Below are the code and all the weights of a small trained network. Each question names an input and a class and asks about switching units off, where a switched-off unit gives its printed mean instead of its output.

import numpy as np


def w(rows, s, z=0):
    codes = np.array(rows[::2]) - 128.0
    scale = np.full(codes.shape[1], s)
    scale[-1] = z or s
    return codes * scale


def norm(h):
    return h / np.sqrt((h * h).mean(-1, keepdims=True) + 1e-5)


def f(y):
    return np.maximum(y, 0)


def log_softmax(a):
    a = a - a.max(-1, keepdims=True)
    return a - np.log(np.exp(a).sum(-1, keepdims=True))


def net(x, mask):
    res = np.array(x, float).reshape(1, 6) / 4 @ E
    u = 0
    for l in range(4):
        y = f(norm(res) @ A[l][:, :-1].T + A[l][:, -1])
        res = res + np.where(mask[u : u + 8], y, B[l][:, -1]) @ B[l][:, :-1]
        u += 8
    return log_softmax(norm(res)[-1] @ U[:, :-1].T + U[:, -1])


A, B = {}, {}
E = w([
[43,160,108,178,100,84,177,129,205,124,133],'x0',
[95,67,63,228,178,130,1,135,142,47,91],'x1',
[202,173,132,159,226,95,232,187,119,62,76],'x2',
[166,160,79,189,93,76,123,55,90,253,70],'x3',
[159,168,191,148,86,232,126,60,205,105,117],'x4',
[68,100,91,52,176,165,172,32,113,93,32],'x5',
],0.008)
A[0] = w([
[76,168,109,205,115,106,164,107,209,118,111,71],'L0N1',
[166,155,127,208,128,132,125,62,96,168,80,48],'L0N2',
[181,138,166,173,117,192,133,76,193,120,111,3],'L0N3',
[187,150,119,196,127,147,98,145,159,136,170,97],'L0N4',
[116,143,105,127,147,174,128,82,115,113,68,150],'L0N5',
[130,129,117,189,162,152,59,130,136,101,72,23],'L0N6',
[199,149,122,179,141,140,166,140,136,84,69,49],'L0N7',
[250,136,140,101,154,166,55,105,71,113,106,29],'L0N8',
],0.016,0.0061)
B[0] = w([
[54,60,123,122,122,168,176,170,107,162,157,247],'L0N1',
[190,113,65,120,112,137,115,173,226,151,102,239],'L0N2',
[90,207,56,94,129,100,103,167,54,107,120,238],'L0N3',
[149,106,220,133,96,77,108,137,120,107,92,231],'L0N4',
[118,100,176,93,126,93,124,89,130,100,67,253],'L0N5',
[145,89,74,134,104,77,117,91,137,49,240,241],'L0N6',
[156,147,165,165,255,111,140,122,131,155,154,233],'L0N7',
[41,44,114,114,109,182,191,178,100,174,162,255],'L0N8',
],0.016,0.0083)
A[1] = w([
[88,108,134,130,39,202,53,58,116,128,165,54],'L1N1',
[135,104,100,144,131,69,108,156,67,154,98,2],'L1N2',
[90,179,63,127,152,101,91,174,32,128,106,47],'L1N3',
[116,159,129,125,169,250,101,180,182,29,156,17],'L1N4',
[163,139,160,158,115,177,103,120,103,93,83,11],'L1N5',
[104,104,195,102,142,153,118,138,109,68,148,122],'L1N6',
[93,131,131,123,97,153,12,95,161,199,116,37],'L1N7',
[198,231,163,77,87,206,224,89,118,189,139,60],'L1N8',
],0.015,0.002)
B[1] = w([
[147,133,142,150,249,100,142,169,126,130,128,226],'L1N1',
[107,156,102,97,123,145,95,151,113,111,100,200],'L1N2',
[128,147,104,79,133,135,119,152,126,104,127,196],'L1N3',
[163,110,57,153,108,106,129,152,165,163,86,182],'L1N4',
[120,100,123,103,127,151,118,149,153,138,131,130],'L1N5',
[151,110,92,130,118,115,117,147,181,179,106,255],'L1N6',
[160,126,127,168,212,132,161,152,117,137,130,179],'L1N7',
[128,60,119,113,100,11,128,90,119,106,212,201],'L1N8',
],0.017,0.0084)
A[2] = w([
[115,127,200,118,118,168,119,57,157,107,55,2],'L2N1',
[187,178,225,185,48,156,66,185,89,142,179,102],'L2N2',
[142,119,84,95,172,98,90,161,148,103,127,189],'L2N3',
[86,176,171,132,78,178,94,116,146,82,110,64],'L2N4',
[2,186,147,207,102,135,182,133,182,130,145,59],'L2N5',
[124,162,162,104,89,124,145,71,126,117,211,88],'L2N6',
[158,170,181,106,102,164,98,111,160,94,115,151],'L2N7',
[153,146,150,124,127,179,129,106,136,136,146,101],'L2N8',
],0.016,0.0033)
B[2] = w([
[97,138,186,114,109,148,155,76,140,119,120,130],'L2N1',
[59,106,187,99,141,87,129,122,156,97,3,149],'L2N2',
[120,202,145,133,89,147,138,115,111,146,124,250],'L2N3',
[144,74,159,156,134,111,108,157,112,134,81,129],'L2N4',
[140,70,99,80,148,195,109,157,87,131,139,148],'L2N5',
[122,141,117,117,113,71,141,130,114,127,158,142],'L2N6',
[134,121,171,150,103,122,97,92,118,177,147,129],'L2N7',
[120,109,115,122,134,159,115,137,141,99,146,128],'L2N8',
],0.017,0.018)
A[3] = w([
[115,192,117,129,131,169,118,131,87,107,114,62],'L3N1',
[154,180,165,156,215,129,128,115,130,138,138,34],'L3N2',
[191,146,85,130,100,131,98,106,215,179,92,115],'L3N3',
[170,155,145,182,180,148,184,117,116,102,125,47],'L3N4',
[117,125,140,109,138,64,128,141,140,98,137,151],'L3N5',
[133,109,88,207,140,144,39,88,132,38,137,109],'L3N6',
[111,131,127,84,149,162,138,5,151,100,78,1],'L3N7',
[107,196,115,116,93,146,96,99,79,111,124,98],'L3N8',
],0.021,0.0022)
B[3] = w([
[127,153,77,112,118,109,100,118,114,82,124,171],'L3N1',
[186,141,141,98,196,171,172,115,169,84,146,194],'L3N2',
[172,155,120,191,48,183,130,93,138,170,105,201],'L3N3',
[140,159,148,101,202,155,64,77,74,195,139,169],'L3N4',
[109,152,127,138,125,189,82,48,152,89,113,247],'L3N5',
[140,127,154,33,78,24,194,69,106,168,209,185],'L3N6',
[79,129,249,173,115,74,61,234,145,96,57,169],'L3N7',
[117,170,103,148,129,119,130,166,119,42,140,171],'L3N8',
],0.016,0.011)
U = w([
[126,95,144,111,102,41,138,67,139,111,214,155],'0',
[73,30,109,113,151,167,161,203,110,158,132,142],'1',
[192,170,159,137,250,138,133,120,135,134,127,144],'2',
[110,129,207,149,115,82,97,151,152,103,45,170],'3',
[191,149,85,182,63,145,136,133,163,187,99,119],'4',
[122,190,81,114,120,108,112,165,91,76,117,148],'5',
[112,123,165,157,99,187,140,127,92,117,144,78],'6',
[146,111,153,170,116,210,118,94,44,90,152,2],'7',
],0.014,0.0062)

Each question gives the input, the list of numbers given to net, and the class t.
The units are the neurons (one row each of A and B). Each row of codes is followed by its name. A weight is (code - 128) times the scale printed after its matrix; where a second scale follows, it is the last column's (A, B and U).
mask holds one flag per neuron, layer by layer. A switched-off neuron (its flag False) gives its mean, the last column of its row in B, instead of its output. The means were averaged over made-up inputs and are rounded, as every weight is.
A unit's drop is (log p(t) with every unit on - log p(t) with that unit switched off) / (log p(t) with every unit on - log p(t) with every unit switched off).
The circuit of an input: a set's keep is (log p(t) with only the set's units on - log p(t) with every unit switched off) / (log p(t) with every unit on - log p(t) with every unit switched off). Starting from the 12 units with the biggest drops (on a tie, the unit counted first), units are removed one at a time, each time the one whose removal leaves the highest keep (on an exact tie, the one counted first), for as long as the keep stays at least 0.8.
circuit, biggest first: the units of the circuit, biggest drop first
most important unit: the unit with the biggest drop
k most important neurons: the k neurons with the biggest drops, biggest first
k most important neurons of layer l: the k neurons of layer l with the biggest drops, biggest first
input [-8,-6,-1,-7,-5,-7], class 1: most important unit : L0N3
input [-6,2,-1,-5,-6,-8], class 3: 4 most important neurons : [L0N3, L2N2, L0N4, L0N1]
input [1,3,6,1,7,8], class 3: 2 most important neurons : [L0N5, L3N7]
input [-5,7,7,8,4,8], class 3: 2 most important neurons of layer 1 : [L1N1, L1N6]
input [7,6,3,-2,-4,8], class 3: 4 most important neurons : [L0N5, L0N8, L3N7, L1N8]
input [6,-6,6,2,-3,7], class 3: 2 most important neurons : [L0N8, L1N1]
input [8,-6,4,0,-5,1], class 1: 3 most important neurons : [L0N1, L0N3, L2N5]
input [-7,1,-1,8,-7,-6], class 4: 2 most important neurons : [L0N2, L0N1]
input [-8,-3,1,-3,-8,-5], class 1: 3 most important neurons : [L0N8, L0N3, L2N3]
input [1,-5,-2,-8,8,-4], class 4: 3 most important neurons : [L1N4, L3N3, L1N6]
input [-1,8,7,-2,-3,1], class 0: 3 most important neurons : [L0N6, L3N6, L1N1]
input [-3,6,3,-8,-5,-5], class 4: circuit, biggest first : [L1N6, L1N4, L0N3, L3N3]
input [2,6,-2,8,-4,0], class 4: 2 most important neurons : [L0N2, L3N3]
input [-6,-7,6,-3,6,4], class 0: most important unit : L1N8
input [4,-4,1,-3,-6,-3], class 5: 4 most important neurons : [L0N8, L0N1, L0N4, L0N7]
input [-6,-4,3,-6,-5,-2], class 1: 3 most important neurons : [L0N8, L0N3, L0N2]
input [-5,6,-7,-1,3,7], class 2: 3 most important neurons : [L1N1, L0N1, L1N8]
input [8,-6,-1,6,-2,-6], class 1: circuit, biggest first : [L0N1, L2N5]
input [-8,6,-7,2,6,-3], class 1: 2 most important neurons : [L0N8, L1N1]
input [5,2,7,6,3,3], class 2: 2 most important neurons : [L0N7, L0N8]
input [3,0,8,6,-8,5], class 2: most important unit : L0N7
input [2,-7,2,-3,-5,8], class 3: 3 most important neurons of layer 3 : [L3N7, L3N6, L3N5]
input [-4,7,-6,-1,1,8], class 3: 3 most important neurons of layer 1 : [L1N8, L1N6, L1N4]
input [-8,8,1,-6,0,3], class 0: 2 most important neurons of layer 0 : [L0N6, L0N1]
input [8,-2,-8,-7,8,4], class 1: 4 most important neurons of layer 0 : [L0N1, L0N2, L0N3, L0N7]
input [-5,-4,4,7,8,-7], class 5: 3 most important neurons of layer 1 : [L1N6, L1N2, L1N3]
input [6,-3,-3,7,-6,-2], class 4: most important unit : L0N8
input [1,5,-1,5,1,-2], class 0: 2 most important neurons of layer 1 : [L1N6, L1N4]
input [2,1,-7,1,-5,6], class 2: 2 most important neurons of layer 1 : [L1N7, L1N1]
